<29> [ 218   61   95  173 -181  -61   30  107  -76 -166  -39 -113   50 -224
   12   -9  -60  -18  -24  -75 -123 -256 -109  -30]
<29> [-257 -127 -141  736 -685   -4  -61  -91  259   87  152 -305  103  261
 -212  503  260  197   62 -108 -445  114 -509  172]
<29> [ -98   24   -4   23  195  -45  293   22  -83   95  143  232  -83  124
   26  109 -181   97 -246  347  -72   98  126  -33]
<28> [ 501  314   99 -416  -81  -98   85  140  -53 -118 -350  102   94 -262
  -35 -229  -54  -20  -51   88  132 -111   26   49]
<31> [ 526  388   25 -624  -40 -283  236  -83  -31 -407 -331   25  318 -271
  -95 -210  -90  133 -170  213  243  -36  149  -84]
<20> [-212  168 -165  135 -293 -247  -60 -206   -5 -111 -135 -230 -190   47
 -103  572  134  282 -174   93  -44   47   49  159]
<20> [ 232 -106  299 -527  472  -35   65  141  -96  144   72  376   18  -89
  -30 -393   -7 -204   35  -63  451  163   28  203]
<29> [ 353  198  150 -334  158 -214  189  -32 -127 -251 -113   70   85 -277
   -2  -72  -76   -4 -214  223  230 -115  133  -27]
<28> [ 278 -214   66  -59  -39   74  -52  -75  -43  -84 -123   12  230 -198
 -114 -195   72   67  215 -245  133 -157 -361  136]
<20> [-351  -10  -57  180  -17  -67  -63  -11  -49   87   41  -41 -345   96
   67  428  -12   30  -63  -32  -71   31  112  107]
<20> [-167  187 -141  134 -604 -202  -49  -41  206 -207  165   17   92  149
 -357  410 -207  210 -258   97 -245  179 -281  255]
<29> [-190   68  -34  -85  205  -28   45    6  -37  148   84  101 -179  141
   68   74  -49   -2 -118  139   31  172  219   -3]
<31> [-65  14  13 -80  61  17  -1  80 -58 127 -35 154 -77  28  26   7 -78 -45
 -67  96 110  19  59 144]
<31> [-190  450 -259 -259  -67  301 -294  156   76  103 -168  125  -54    7
  220 -317 -384 -279  -75   95   79   -5  467 -113]
<25> [ 262 -124   -4  209 -165  184  -14  -27    1  -21  -57  -46  130 -110
  -93  -64   25   37  113  -20 -273 -146 -352  -98]
<31> [-128 -149  -62  187 -214  -22  110 -172  227  -35   49  -89   36  207
 -156  338  230  135  100  -17 -184  191 -184  -53]
<25> [ 372  278   54 -196   -1 -129  105  141 -245 -111 -278   -2    0 -314
  111 -125 -185   41 -114   52   16 -256   69   18]
<29> [-142  -67  -42 -137  193  -44   97 -238 -147   34 -104  107  -98  -46
   -9  263   50  128 -102  116  306   98  147  147]
<28> [-211  -76 -132  281  -95  231   24  -26   70  153   63   61  -21  119
   63  144 -104  -32   31   53 -212   21  -90  -48]
<20> [ 161  257  -43   28  -74 -122  207   71 -118  -32 -234  -74  -85  -98
  125  107  -48  145 -110  143 -141 -146  125  -76]
<20> [-322 -389   49  577 -210  369 -291  212  208  219  375  106 -149  179
  -74   23  -75 -230  261 -359 -334  -58 -404   92]
<25> [ 178  191   -7   45   14 -123  216  -25  -99 -103 -142  -26  -85 -147
   57  109  -36  206 -118  108  -67 -162   57  -54]
<28> [-160   98  -58 -130  208  132   56   -6 -137   82  -15  262 -196  -63
   87   37 -254  -41 -144  111  142   51  320  -11]
<29> [   5 -170   61  -42  173   67   63 -117   48   54  129  100  128   67
  -79  -94  120  -34  -11  130  151  136  -30  -20]
<28> [-124 -217  153  247  266  223    5  175  -80  221  282  236 -193  -55
  166  -44 -223 -242   74 -178  -79 -105 -144   63]
<20> [ 166  147  115 -427  269 -294  387  -50   17 -129    6  208   -3   47
  -74   40    1  135 -203  289  168  208  202  -52]
<25> [ 109 -344  123 -155  704  185  115  -16 -359  225 -175  296 -313 -163
  158 -234   61  114  165  -51  320 -232  154   12]
<28> [-196  -62  -32  193  -55 -106   62  -67  103   68  112 -133   29  205
    8  179  182   70  -13   51  -36  117  -27   34]
<28> [-227 -119  -95  215  143    1   33  -43 -142  -11  -37  -42 -285   16
  134  211  -62  191   31  -57  -94 -218  119  -58]
<31> [ -21   45   69  509  -91 -204  289   96 -206  128  123  -11 -254  -82
   94  500 -144  241 -170  -41 -353 -150 -335  258]
<31> [ 296  431   -6 -211 -242 -157  -15  -18  -11 -266 -295 -180   71 -283
   44   76  -33  -82 -159  135   41 -127  153  -75]
<31> [-242  296    1 -308  104  -97 -107   83    3  -86  124  186 -132  -30
   89   38 -352 -242 -283  137  258   84  386   97]
<31> [-324  -28  -71  424   74   51   81   82 -106  248  177   59 -246  131
  152  201 -136  102 -116   58 -170  -56   32   92]
<29> [-213 -405  -28  667 -200  171 -179  -63   44  167   33 -180 -344  106
  -95  420  321  176  278 -291 -356 -151 -385   75]
<25> [ 484  340   34 -681   44   71  -12  171   99 -133 -123   38  534  -67
   16 -843 -120 -339  -24  211  146  162  302 -370]
<31> [-197  -68   40 -173  358  280 -157  150  -88  173   48  351 -297  -36
  132 -203 -245 -258   28  -40  220  -46  308    4]
<29> [-213   78 -103  282  -80 -182  195   59  -45  104  102  -35 -136  144
   91  273 -138  297  -47 -132 -247    5 -133  166]
<29> [ -27  168   89 -163  197  209 -189  298  -43   90   81  140 -147  -71
  218 -334 -266 -492  -78  105   19  -58  396 -216]
<25> [ 126 -108   81   56 -124   13   -5  -36  101   10  -48 -114  169  -13
  -50  -10  248  -84  135  -72   36   31 -181   20]
<31> [-331 -117  -15  249  -54   87 -112  192  -39  291  228  113 -206  174
   54  171 -196 -106   19 -162 -219  103 -163  217]
<25> [-362 -373   70  527  143  398 -208  177  -89  364  356  145 -321   44
  154   89 -181 -303  160 -286 -260  -69 -192   52]
<29> [ 164  496  -60 -241 -173 -279    2  179   -5 -101  -82 -256  302  -38
  182 -309 -145  -64 -133   -1   10   10  174  -19]
<20> [ 154  -78   67  -73    7   14   58 -100  113   12  -10  -38  186    7
  -43  -28  189  -79   93   16   41  111 -176  -23]
<28> [ -47  189   75 -310  183 -355  103  -30 -137 -158    4   38 -106  -75
   24  145  -81   63 -259  126  303   47  292  138]
<28> [-100  -85   73  388  -62   31  155   36  -51  107   85    7  -92  -88
  149  330  -66  -71   10 -109 -132 -115 -216  130]
<31> [ -14 -112   52 -205  173   32 -209   45  -59   25  -22   46 -123  -11
  -27 -162   39  -73  104 -135  153   -7   80   39]
<29> [ 283  426  -63 -775  147 -273  112  -69  -85 -303 -279   94  148 -124
  -56 -258 -163  127 -251  298  335   89  439  -93]
<28> [  39  363  -95 -328  113  -98  124  -60 -111 -181 -275   29  -32 -180
  176  -12 -172   23 -199  218  265 -110  488 -111]
<20> [ 183   59  127 -187  -55  -63  -42   21  119 -162   10    5  122  -98
 -102 -142   71 -120   24  -66  151   26  -11   -4]
<20> [-220   29 -150  397 -349   33 -133  -95   73   31  -73 -276 -161   91
  -27  405  196   88   13  -13 -248    3   -6  -37]
<29> [-176  378 -324  -93 -573   99 -403   75  212  -81 -170 -196  147  130
  -65 -117 -149  -75   -5  -47 -134   93  169  -42]
<25> [  28 -142    6   28 -174   98 -152  178  123  112  238   76  245  176
 -169 -331 -115  -53  138 -209 -196  147 -378  111]
<25> [-404  289 -223  187 -258 -186    6  -21   55   21   69 -151 -210  197
   86  505 -167  127 -188   31 -276  154  112   69]
<25> [-114 -153  -42  188  -97   44 -162  -72   69  -86  106 -182   37   60
  -52   25   92   -7   92 -107 -112  -37  -69 -103]
<31> [-400   64  -85  543 -220  163  -83  129   80  222  275  -12 -176  106
  165  303 -235 -168  -58 -107 -327    4 -121   95]
<29> [ -43  186 -103  125 -690  -77   65  -28  264 -148  -13  -42  242   48
 -184  448 -143  -33  -79    3 -273  174 -359  168]
<31> [-238 -422  105  547  265  322  -51  205 -163  490  335  168 -192   49
  215  -78 -130 -141  218 -352 -179 -120 -370  207]
<28> [ 127  485   31 -423  -38 -137   19  269 -109   11 -264   99 -144 -137
  156  -68 -222 -194 -186  116  123   28  411   39]
<25> [ 253  445   22 -376 -190 -462  226 -128   77 -337 -196 -201  152  -99
  -37  286   76   59 -257  259   64  136  138  -39]
<20> [ -22  172 -104 -205 -306 -330  -55 -174  123 -307  -20 -226  237   97
 -232  140  102  176 -163  122   75  185   48   39]
<25> [ 120   91  -52  161 -484   -5   -8  103   75   20 -101  -47  117   -4
 -136  133  -45   74   40 -107 -273   13 -354  166]
<20> [  34  234   48  -15 -133  -87   10   77   48  -88  -71  -13 -116 -124
   53  151  -59  -86  -70  -40   16  -62   81   49]
<25> [ 131    2  -77   63 -518  107 -164 -113  322 -195  -72 -305  460   54
 -168  -68  239 -185  135   27 -140  100 -178 -212]
<20> [ 128 -304  193   13  131  -65   74   26  -30   90  156   40  123   54
 -104  -86  173  -24   86  -48   33   83 -287  110]
<28> [-103  176  -30 -451  188 -165   15   -3  -54  -69  -34   90  -20   53
   41  -64 -126  -48 -154  139  259  172  386   -6]
<20> [ -42 -265  138  350  -50   45  257  -40   68  217  314   65  109  135
  -45  352   70 -142  -27  109 -296  253 -442   58]
<28> [-370  -20  -30  326  235  201  103   76  -59  238  205  184 -292   71
  243  129 -199 -100  -91   60  -44  -34  240  -51]
<20> [  19  -79   72  114   14  -63   81  -14 -161   57   60   11  -37  -68
  -19  196  -20   12 -105   60  -52   20 -117  107]
<20> [ 142 -662  488  286  741  296  161  318 -293  494  386  461 -194 -160
  222 -353  -72 -311  264 -315  106 -237 -448  238]
<31> [ 376  343 -154 -267 -499  108 -312  108  159 -234 -300 -212  405 -136
 -110 -504  -74  -95  118 -109 -101  -93  -38 -161]
<31> [ 245 -161    3 -108 -123  108  -20   45   63   23    9  -67  508   49
  -82 -459   48  -76  216 -136  -55   93 -292  -63]
<25> [  34  270 -123 -167 -247 -147 -124 -126  135 -340  -94 -193  126    7
 -176  -44   83  109 -171  202   86   31  302 -178]
<25> [ 133  107  103 -101 -217 -228  118    4   41 -251   16  125   18 -121
 -210  252 -129   79 -182   69   27  -12 -160  192]
<29> [ 186  113   -6 -215  -89 -189   93 -104  -61 -199 -218  -68  107 -140
  -67   78   45  144  -54   38  135  -39   17   52]
<25> [-329 -240  109  150  225  104 -104  128  -98  278  218  259 -337   67
   34  107  -78  -98   27 -178  145   35   -5  288]
<29> [ -73  244   33 -125  339 -111    0  197 -299   48 -104   38 -392 -169
  326  -42 -233  -43 -135  -19  127 -234  455   -3]
<31> [-183  128   89  187  169  -32  440  119 -160  219  286  339 -164  -31
  235  426 -476 -158 -333  226 -188  126  -34  132]
<28> [-168 -249   63  -45  386  -31   90 -199 -126  140   29   50 -200   28
   70  246  192   40   50  -27  219  120   66   77]
<28> [  78  100  -24 -555  170 -213  -88 -124  -66 -196 -104   34   58   -5
 -163 -182   35  134 -118  116  355  141  280   24]
<28> [ -33  119   -4   10  149   47  204 -129   38  -49   62   46   13  -47
  122  110  -52  -99 -148  236   36   56  215 -209]
[ 137  230  133 -125  -10   -3  190  170   13   80  119  193  160  -98
   86 -105 -233 -273 -157   83   39  150    1   61] : <20>
[-222 -162   96  355  476    6  182  136 -343  314  176  151 -351  -38
  306   46 -136   99  -75  -49   64 -228   91  167] : <20>
[ 340  151  -86 -104 -809   10 -373   11  376 -316 -303 -427  490  -26
 -269 -181  283 -153  248 -163 -168   -7 -293 -105] : <29>
[ 282   91 -105 -178 -312  -92 -156 -117   27 -281 -364 -242  121 -109
 -205  -42  199  216   87  -21  -19 -122  -36  -80] : <29>
[-117 -267  -52  501 -235  251 -216  197   33  215    8 -145  -19   75
   93 -113   49  -29  356 -415 -293 -241 -346   69] : <28>
[  71  -16    1  -72   10  187  -94  -40   70  -19   99   34  273  -54
  -32 -325  -42 -177   33  -18  115   72    5  -99] : <20>
[-370 -386  -26  601  -44  418  -39   36  194  431  347  118  -89  286
   27  133   66 -146  243 -201 -317  169 -355   30] : <25>
[-160  242  -17 -237  309   -6 -185  169 -317   49 -250   -9 -368 -185
  334 -145 -138 -170 -119   40  353 -231  726  -46] : <29>
[  91  167  -10   36   18  -96  133  124 -120  -23  -13  -20   64  -88
  162 -100 -220   44  -95   25  -82 -167    5    6] : <29>
[ 186 -261  138  178 -129  -93  207 -123  121 -132   61  -15  163  -40
 -166  227  174  116  121  -93  -95  -45 -495   94] : <25>
[ -43  -90   44  106 -167  143  -23  122   69  197   89  148   13   61
  -50   90  -86 -164   75 -105 -152  138 -282  161] : <25>
[  92 -146  -13  -27   85  108 -118  -53   -1  -13 -108  -37  -59   24
 -104 -180  216  102  120   21   34  -72   69 -140] : <31>
[-338 -172   40  252  131    8  -59   98  -82  294  177  144 -370  115
   80  295  -72   16   30 -187  -42   12 -156  329] : <31>
[ -14 -202  145  102  108  115 -170  -14   40  -26  186   61    4 -128
  -36 -124   27 -154  108 -233  189 -109 -156  112] : <20>
[ 124   66  -26 -321 -279    7 -277   -7  257 -278  -26    2  205   40
 -318 -254   31  -59   44  -22   83   97   -4  -57] : <31>
[-243  -53   99  133  -14  -69 -165  199  -24  208  214  -56 -179  125
   66  100   17 -202   19 -198  -56  137  -11  173] : <28>
[ 180 -187   60  528 -360  -45  -27   47  -66   -7 -102 -346   14 -146
   -2  219  222  142  248 -379 -348 -289 -520  107] : <25>
[ 188   13    4 -325  115  -52  -82   19  -43  -95 -151   22   -2  -23
  -84 -256   42   92   59   -2   97  -40   89  -59] : <28>
[-116  326  -72   18  -25  109  -50  167  -96  110 -111   92 -231  -96
  187   -1 -227 -127 -160   92   28  -76  377  -17] : <28>
[ 125   33   29  -40 -164  353 -149  225   86  256  -93   88  233  -71
  110 -402  -60 -387  242 -242   34   54 -114   39] : <28>
[-287  206 -163   72 -161  -10  -85  115  -57   51  -95  -12 -224   62
  108  173 -193   34  -95   -7  -70  -35  268   53] : <29>
[ 207  -79  133 -337   72  -28   94 -103   13 -105 -119   89  169 -152
  -43   27   63 -172   65   -6  231   87  -82   36] : <29>

(66) [-106   62 -106  200   53    4 -139  108   85 -105  159  105 -178  102
   25 -110  -80   -9  -67  -67   41  -68 -129 -194]
(60) [  51 -116   21  142  103  -77 -166  134  -16 -235  222  225   41  -39
  -46  -66   58 -128 -175   88    1 -111  -69  -45]
(62) [-229  181  149  -74 -132  249   -9  153  -93   95  -38   -3  267 -185
   72  266  100  187  -47  219   61   90   -1 -102]
(61) [ 487 -224 -196  -23  -70 -215   96 -266  173  -96 -139 -105 -363  322
   16 -401 -231 -325  252 -125  -68   12   20  122]
(62) [ 227   -9  -28   -9  -70   36   90  -83    6  180 -135  110  -27 -227
  162  277  -34  -59  -10   16  272  126 -124   16]
(67) [   4    4  -40  -79 -140   -8  217 -230   41  308 -169   23 -157   27
  110  273 -123   37  163  -90  178  293 -103  -47]
(60) [-262  180  -77 -144 -253   10  269 -199   31  245 -318  234  -31  178
   -9  268 -105  310  129 -147  143  171 -172  -88]
(67) [  72   62  -10 -124  -60 -181  342 -385   46  284 -211 -103 -236  -76
  -13  219    0  128  151 -243   86  224   15   46]
(61) [  55  153   34   41 -115  116  -49   29   39  -25  -69  -61  -83  -72
  124  -14  -91   -4   17   45  136    5   25   16]
(67) [-199 -262  -77   95   68 -217   14  -24   25  -26  241  385 -110  267
 -117  114  -70  -38   -7  -63    6  188 -247 -191]
(66) [-126  113  115 -147   -4   43   78  -14  -81   10  -67 -187  221  -68
 -114  -35  205  142   -8   69 -222  -73  187   20]
(60) [-133 -238  -91  227  125  -54 -287  242   26 -244  339  552 -183  242
   -3   74 -169   -4 -124  -33  131 -118 -438 -170]
(66) [ 126  -44    9  162  237  100 -119   67   17  175  178  -72 -233 -250
  207  116  -14 -249  -80  -22  201   15  -12 -119]
(66) [ -17 -156  -70   42  108  127    8   47   27  304  106  123 -186   -4
  187  264  -80 -176   66   39  180  203 -206 -300]
(62) [  83    6   41  109   71 -188   64 -104   56    9  102  -74 -253 -173
   -2   71  -44  -36   -6 -141  163  174   58   74]
(60) [ 113 -162 -170   87   52 -309   58 -128  159 -214   85   55 -277  372
 -170 -463  -98 -258   95 -124 -167    9   66  -82]
(67) [-291   -8   49 -328 -171 -116  276 -270   -2   19 -222    3  -40  525
 -252 -152   -6  226  289  -83 -356   25   90  -20]
(67) [ 227 -119    8  129  192  -69 -127  151  -37 -143  202  -42  151 -292
  -20  -62  166 -192 -199  104  -15  -81   65   42]
(62) [ -66   12   74  182   79  125 -275  260  -65 -134  219  207   88 -194
   97  161    6   20 -228  102  172 -120 -152  -15]
(66) [  53 -375  -88  -34  111  -66  -13    4   68  -49  190   53 -140  450
  -66 -344  -42 -434  174  154 -285   71   21 -291]
(66) [ 218   57  136   94  233   60 -158  126 -102  -42   98 -160  154 -508
   69   33  204 -128 -264   53   83 -218  196  194]
(67) [   0  124 -159   15 -268  210   71  -92   67  343 -267  186 -159   24
  309  421 -303  165  125 -104  418  210 -378  -68]
(61) [ 294  170 -100 -256 -166   70  235 -202    0  193 -507 -551  271  -83
    7 -228   39   27  173  -59 -153  -47  351  366]
(62) [ 116  262   30   27   19 -171  112 -159   20  -65 -111 -337   -9 -298
 -103 -105  134  186  -79 -210  -37  -89  243  251]
(60) [ -87 -173   59  160  176  -36 -173  141  -67  -27  317  184    8 -127
   25  236   14  -31 -159   18  113   51 -163  -26]
(62) [ -35 -209   -7  151   14 -160 -112   93   88 -274  292  353 -273  250
  -56  -84 -139 -143   14   61   50   94 -199 -200]
(60) [  39   68  -21  -20  -40  117  177 -176  -33  517 -163 -210   78 -299
  224  380  -17  -77   33  -38  249  348   61   33]
(61) [-513   28  139 -181   43  195   64  103 -107  224   26   89  137  157
  -59  194   97  138   63  115 -119   77   30 -252]
(62) [  15   15  -30  -30 -139   63   72  -58   29  126 -100   29  -33   35
   98  115  -99  -12   91   36  113  166  -68  -48]
(60) [-298   49   29  -58   47 -112  153 -104  -30  120   11   73   -5   51
 -143  151   89  207    1 -137  -60   88   -7  -82]
(66) [ 281 -179 -122  195   57   57 -164  103   55   62  108   88 -137 -106
  240   96 -207 -286  -35   21  306  105 -176   27]
(61) [ 342  -72  -18   63   89    7  -18  -43   79   41   20   -2 -339 -137
  170    7  -74 -241   39  -17  187  -11  -53  -60]
(62) [ 850  166 -238  291   77  342 -117   20  109  508 -262 -322 -257 -854
  709  363 -242 -396 -116 -119  825   63 -110  214]
(61) [-174 -129  101  103  -71  -81  -56   11   14 -100  284  182 -133  125
  -10  148  -77   -1   27  104   31  261 -160 -177]
(61) [-348 -150  144   55  101 -142  -45   46  -39 -152  352  293  -60  189
 -176   48   94   -3  -65   86 -143   90  -70 -264]
(67) [ -14 -164   33   79  159 -190  -57   82  -36 -190  245  226   33  -58
 -151   40  130   -2 -148   11  -50  -46  -94  -48]
(66) [ -23  -97 -100  234   10 -113 -100   24   85  -64  195  319 -255   79
   67  119 -189  -57  -59  -95  242  127 -281 -119]
(60) [-205  160   41 -223  -64   77  268 -196   -5  335 -247 -180  -73   67
   -6  123   23  164  193 -103  -48  126  122  -70]
(67) [ 512  -31 -124   47   59  -43  122 -198   89  246 -160 -290 -191 -289
  204  -18  -60 -325   58 -103  208  122  123  130]
(60) [ 161 -154 -120 -194 -178 -309  259 -260  107 -249 -187  134  -26  485
 -287 -461   33 -120  197   24 -361  -22   78  -66]
(62) [-204  182    6   38  -89  183 -148  164  -47  -63  -21  -48  212    1
   27    3  -10  216  -77   41  -29 -127  -29   43]
(61) [ 249   13 -221 -128 -289 -298  365 -429  147   65 -370 -283  -51  254
 -120 -270 -143    5  280 -210 -124  258  152  236]
(67) [ 187  110  -82 -149  -68    1  172 -128    0   71 -288 -158  179  -82
  -44 -110  143   39   22  -17 -127 -117  119   66]
(67) [-177 -147  -77   12  -17  113    3   86  -59  291   49  125  193    7
  105  362  -77   13   10   58  144  282 -201  -82]
(66) [-415  -56  118   19   46  -36 -102  162  -86 -160  241  282  123  146
 -169  114   69  204  -98   62 -104  -17 -117 -114]
(62) [ -62  221  142 -116   92  289   -6   73 -105  217 -102 -447  245 -291
   86  -26  219  -23  -41  128 -128 -115  346   17]
(67) [  -4   57  -76  133  132 -120  -48   28   67 -129   65  190 -209    7
  -58 -104   -9    7 -112 -169   78 -177  -68  -63]
(61) [ -37  -74   11 -210  -76  228   71    9  -17  211 -128 -112   29  190
   92   17  -38  -73  224  162 -111   78   11 -147]
(61) [ -73  129   61   -4 -158   74  -18  -81  -90  102 -127 -114  261 -135
   70  187  -34  165  -62  -23   84   67   48  285]
(66) [-188 -132  -10   55  138  -65  -12  -41   -2   48  203  206 -124  174
  -53   39   55  -81  -32  -21  -98   17 -118 -283]
(66) [-177  133  -13 -171  -54  289  168 -119  -18  533 -248 -125  -93    6
  214  326  -72   97  185  -61  128  150  -51 -159]
(66) [ 457 -338  -43  145  136 -644  -48 -146  155 -758  292   76 -308  302
 -393 -780   36 -357  -23  -78 -363 -209  180  163]
(62) [  25  122   36 -147 -110   31  128 -157  -39   82 -198 -333  210  -21
  -45 -121  112   53   68   25 -211   -4  244  132]
(67) [ 422   36 -203   13 -102  135  -12  -25   68   87 -242 -225   75  -95
  194 -152  -79 -178   47   30   61  -70    9  101]
(62) [ 707   13 -111   40   70  246  -53   15   65  213 -222 -243 -126 -434
  394  -26  -46 -437   -6   87  303 -119   59   70]
(66) [  90  237   54  -63   75  409  -83  246 -142  282 -184 -259  392 -580
  231  301  179  108 -167  129  181 -159   83  117]
(62) [-128  309   51 -168 -193  101  287 -201  -81  439 -358 -321  253 -350
   75  440   61  379   54 -124  160  267  114  227]
(61) [ -69   13   26  -10  -30 -237  145 -262   16   21  -15 -187  -56   83
 -135  -88  -10   42   62 -177 -111  150  185  176]
(62) [ 608 -158 -139   54   21   46  -36   17   46   65 -107    7  -49 -291
  238   82  -72 -281  -20   56  269  -15 -139  113]
(60) [ 154  -20  -78  -75 -168  -49   75  -73   44  -71 -184  -15   57  133
  -26 -145  -90  -23  101   12  -24   22   26  135]
(60) [-275 -306   -5  143   38 -310 -188  149   65 -557  450  430 -165  582
 -316 -327  -95  -11    3   44 -275  -33 -198 -191]
(61) [ 267  126  -78  -21  -79 -161  126 -113   46 -115 -224 -146  109 -149
  -93 -205   57   14  -38  -91   -6  -75  183  254]
(61) [ 124  281  166 -114  -53  356   25  -12  -62  261 -200 -394   88 -391
  248  118  133  -37   11  169   63  -45  232  -11]
(60) [ 246   67  -79  -15 -174   47  178 -234   42  395 -294  -83 -145 -242
  276  403 -228   25  118 -163  444  312 -109  215]
(61) [ -19 -137  -22  118  194 -181  -82   14   66 -215  232  271 -295  196
 -113 -210    8 -166  -63  -71  -72 -155  -68 -196]
(67) [  40  -76  -26  141  180  146 -289  315  -80  -56  154   83  166 -207
  103  117  -18   -7 -201   29  150 -191 -129  131]
(60) [  64 -171   -4  -83   24 -231   50  -58   44 -325   75   82  -36  328
 -262 -418  100 -127   66   66 -362 -133   98  -84]
(67) [-185 -464  -50  190  273 -264 -230  243   65 -363  538  421 -294  476
 -205 -240 -151 -241    2    1 -112   16 -196 -209]
(60) [  10   47  -48   44  -20   49 -119  137    8 -203    9  104  114   65
  -38 -186   39   -2  -90   81  -83 -210  -32  -52]
[ 544 -124  -99  -47  132  125   22  -72   20  267 -178 -390  -16 -236
  236 -131  -21 -452   76   32   74  -22  218  172] : (60)
[-209  -14  115  160  161  343 -383  427 -142  -36  315  166  268 -210
  158  213  107  -33 -271  273   69 -171 -153 -187] : (60)
[-146   98   38 -181 -168  276   59   16  -66  253 -206 -243  244   46
  105   99  -29   87  146  132  -57  119   98   33] : (62)
[-184  177   50   39  -43   66    4   29  -49  143  -46  -28   74 -211
   61  301  -38  255  -68 -103  213  100  -35  132] : (60)
[ 211  166  -67  -79 -152  267   31   36   -5  248 -330 -240  130 -239
  246  149 -118   44   73   19  243   38   29  209] : (66)
[ -99  -26  -47 -214 -107  -55  117  -54  -47 -127 -147  -22  342  287
 -248 -257  175  125   59   86 -431 -147   86  -15] : (67)
[-114   16  -31   34  -44  -64  -29  -70    8  -67    7   22   -6  181
  -62  -99  -60   63    3  -90  -82  -41   -5   60] : (62)
[  86 -196   60  -70   64   29  -13   -8   13   -5   85    3 -137  170
   24 -137  -15 -283  118  143 -110   23   62 -136] : (60)
[-374 -140  235  114  169   41 -275  276 -103 -262  508  363  -28   62
  -86  165  135   87 -173  203 -111  -97 -219 -322] : (60)
[-186   26   33 -116  -22    3   73  -62  -40   42  -58  -62  103  154
 -104  -62   60   87   56   -8 -187  -19   94   -8] : (62)
[-494    2   88  139  206  -60 -219  297  -60 -329  381  479   31  149
 -235  -10  158  203 -255   22 -130 -264 -181 -294] : (62)
[ 270  396   39   -5   66  148   22   32  -69   61 -237 -389  314 -662
   71   -9  330  105 -251    2   28 -302  280  185] : (66)
